Below is a small trained network, with its code and all its weights. Each question gives an input and a target symbol and asks what happens when units are switched off, that is, made to give their printed mean instead of their output.

import numpy as np


def w(rows, s, z=0):
    codes = np.array(rows[::2]) - 128.0
    scale = np.full(codes.shape[1], s)
    scale[-1] = z or s
    return codes * scale


def f(y):
    return np.maximum(y, 0)


def softmax(a):
    e = np.exp(a - a.max(-1, keepdims=True))
    return e / e.sum(-1, keepdims=True)


def log_softmax(a):
    a = a - a.max(-1, keepdims=True)
    return a - np.log(np.exp(a).sum(-1, keepdims=True))


def net(x, mask):
    ids = ['αεηλπφψ'.index(c) for c in x.split()]
    T = len(ids)
    res = E[ids] + P[:T]
    u = 0
    for l in range(2):
        q, k, v = (res @ M[l].T for M in (Q, K, V))
        z = softmax(np.where(np.tri(T) > 0, q @ k.T / 3**0.5, -1e9)) @ v
        res = res + np.where(mask[u], z, O[l][:, -1]) @ O[l][:, :-1]
        u += 1
        y = f(res @ A[l][:, :-1].T + A[l][:, -1])
        res = res + np.where(mask[u : u + 12], y, B[l][:, -1]) @ B[l][:, :-1]
        u += 12
    return log_softmax(res[-1] @ U[:, :-1].T + U[:, -1])


Q, K, V, O, A, B = {}, {}, {}, {}, {}, {}
E = w([
[91,147,175,69],'α',
[197,126,48,59],'ε',
[48,124,207,138],'η',
[113,161,198,78],'λ',
[105,85,147,171],'π',
[150,96,91,152],'φ',
[32,91,250,241],'ψ',
],0.014)
P = w([
[138,131,125,111],'0',
[76,219,129,114],'1',
[166,75,153,58],'2',
[209,102,178,198],'3',
[98,165,125,187],'4',
[154,4,177,46],'5',
[203,87,180,207],'6',
[120,159,104,196],'7',
],0.012)
Q[0] = w([
[150,185,128,186],'L0H1',
[81,201,61,106],'L0H1',
[9,119,73,121],'L0H1',
],0.013)
K[0] = w([
[166,55,113,15],'L0H1',
[167,254,84,155],'L0H1',
[109,254,91,227],'L0H1',
],0.0078)
V[0] = w([
[161,151,113,34],'L0H1',
[70,106,40,131],'L0H1',
[3,137,131,116],'L0H1',
],0.008)
O[0] = w([
[2,43,153,51,66],'L0H1',
[127,48,154,174,2],'L0H1',
[142,175,220,89,214],'L0H1',
],0.008,0.0016)
A[0] = w([
[106,209,165,160,200],'L0N1',
[23,219,30,185,223],'L0N2',
[87,142,185,178,222],'L0N3',
[77,118,93,250,174],'L0N4',
[173,9,41,110,216],'L0N5',
[141,72,79,178,60],'L0N6',
[28,87,102,50,47],'L0N7',
[102,108,254,200,148],'L0N8',
[52,96,132,146,1],'L0N9',
[151,16,175,81,196],'L0N10',
[145,152,144,190,81],'L0N11',
[108,107,149,163,252],'L0N12',
],0.01,0.003)
B[0] = w([
[60,82,126,167,189],'L0N1',
[142,227,191,108,174],'L0N2',
[85,118,38,114,210],'L0N3',
[114,164,156,137,193],'L0N4',
[14,117,169,165,194],'L0N5',
[107,171,155,180,148],'L0N6',
[127,139,127,186,153],'L0N7',
[147,95,13,62,249],'L0N8',
[185,90,175,110,143],'L0N9',
[112,152,254,9,201],'L0N10',
[115,115,94,181,161],'L0N11',
[94,169,166,51,186],'L0N12',
],0.008,0.011)
Q[1] = w([
[69,100,104,138],'L1H1',
[249,95,51,145],'L1H1',
[121,152,209,167],'L1H1',
],0.013)
K[1] = w([
[140,79,201,6],'L1H1',
[76,130,2,36],'L1H1',
[48,203,155,162],'L1H1',
],0.0056)
V[1] = w([
[172,127,162,178],'L1H1',
[94,214,144,201],'L1H1',
[193,174,254,180],'L1H1',
],0.007)
O[1] = w([
[10,12,89,141,2],'L1H1',
[139,209,213,82,65],'L1H1',
[37,254,183,104,69],'L1H1',
],0.0092,0.0051)
A[1] = w([
[111,197,163,231,175],'L1N1',
[233,56,90,109,83],'L1N2',
[72,96,164,65,139],'L1N3',
[146,85,241,185,135],'L1N4',
[192,144,154,62,54],'L1N5',
[160,66,125,117,155],'L1N6',
[184,115,97,148,254],'L1N7',
[254,127,205,99,106],'L1N8',
[148,235,177,70,166],'L1N9',
[60,61,30,112,135],'L1N10',
[250,159,101,151,136],'L1N11',
[91,84,191,76,139],'L1N12',
],0.0094,0.0085)
B[1] = w([
[139,53,126,148,186],'L1N1',
[147,133,89,126,178],'L1N2',
[154,123,154,180,225],'L1N3',
[143,120,114,56,165],'L1N4',
[86,101,126,182,166],'L1N5',
[194,79,181,126,173],'L1N6',
[7,113,168,120,200],'L1N7',
[124,83,146,137,189],'L1N8',
[114,137,61,111,247],'L1N9',
[159,150,155,121,203],'L1N10',
[154,191,62,95,168],'L1N11',
[174,182,109,183,221],'L1N12',
],0.012,0.011)
U = w([
[82,203,132,41,135],'α',
[2,57,228,57,252],'ε',
[89,55,137,236,115],'η',
[167,116,101,171,3],'λ',
[177,96,210,181,177],'π',
[165,207,167,98,95],'φ',
[118,74,181,7,101],'ψ',
],0.0077,0.0047)

Each question gives the input, a string of symbols that net reads in full, and the target symbol t.
The units are the heads (3 rows each of Q, K, V and O) and the neurons (one row each of A and B). Each row of codes is followed by its name. A weight is (code - 128) times the scale printed after its matrix; where a second scale follows, it is the last column's (O, A, B and U).
mask holds one flag per unit, layer by layer, with each layer's heads first. A switched-off unit (its flag False) gives its mean, the last column of its rows in O or B, instead of its output. The means were averaged over made-up inputs and are rounded, as every weight is.
A unit's drop is (log p(t) with every unit on - log p(t) with that unit switched off) / (log p(t) with every unit on - log p(t) with every unit switched off).
The circuit of an input: a set's keep is (log p(t) with only the set's units on - log p(t) with every unit switched off) / (log p(t) with every unit on - log p(t) with every unit switched off). Starting from the 12 units with the biggest drops (on a tie, the unit counted first), units are removed one at a time, each time the one whose removal leaves the highest keep (on an exact tie, the one counted first), for as long as the keep stays at least 0.8.
units of the circuit, in order: the units of the circuit, biggest drop first
unit that matters most: the unit with the biggest drop
top k neurons: the k neurons with the biggest drops, biggest first
top k neurons in layer l: the k neurons of layer l with the biggest drops, biggest first
input ψ α ε ε η, target α: top 2 neurons in layer 0 -> [L0N8; L0N5]
input α α π α φ ε, target φ: top 3 neurons -> [L1N12; L0N8; L0N5]
input ε η π π ψ, target α: top neuron in layer 1 -> [L1N10]
input α π π π, target ε: units of the circuit, in order -> [L1N12; L1N7; L1N3]
input α α ε ε π, target α: units of the circuit, in order -> [L1H1; L0N2]
input η α π π φ α, target φ: top 3 neurons -> [L1N12; L0N8; L1N9]
input α η ψ η, target λ: top 4 neurons in layer 1 -> [L1N11; L1N2; L1N6; L1N4]
input ψ φ ψ ε, target λ: top 4 neurons -> [L1N11; L0N8; L1N2; L0N10]
input η ε α η, target φ: top 2 neurons -> [L0N8; L0N3]
input α η φ, target φ: units of the circuit, in order -> [L0N8; L1H1; L0N3; L1N7]
input ε α λ π, target α: top 4 neurons -> [L0N8; L0N10; L0N3; L0N7]
input η ε π ε, target ε: units of the circuit, in order -> [L1N12; L1N7]
input π ψ ψ, target ψ: top 2 neurons -> [L0N8; L1N7]
input η ψ π π η α π φ, target α: units of the circuit, in order -> [L0N2; L1H1]
input α π η λ π π φ, target ε: units of the circuit, in order -> [L1N12; L1N7]
input π ε ψ π π α, target π: units of the circuit, in order -> [L1N12; L1N3]
input π φ φ, target φ: units of the circuit, in order -> [L0N8; L1H1; L1N7; L0N3]
input ψ π π ε φ, target α: top 4 neurons -> [L0N2; L1N9; L0N8; L0N4]
input π π π π ε ψ ψ, target λ: top 2 neurons -> [L0N8; L0N5]
input π π η π π η ε, target ψ: units of the circuit, in order -> [L1N12]
input η π ε π ε α π, target φ: top 4 neurons -> [L0N10; L0N3; L0N8; L1N12]
input ε φ ψ π π π λ, target ψ: unit that matters most -> L0N5
input π λ η η, target ψ: top 2 neurons in layer 0 -> [L0N8; L0N5]
input ψ η η ε η ε λ ε, target η: top 4 neurons in layer 1 -> [L1N1; L1N7; L1N4; L1N11]
input π φ ψ ε λ ψ ε ε, target η: top 3 neurons -> [L0N5; L1N1; L0N8]
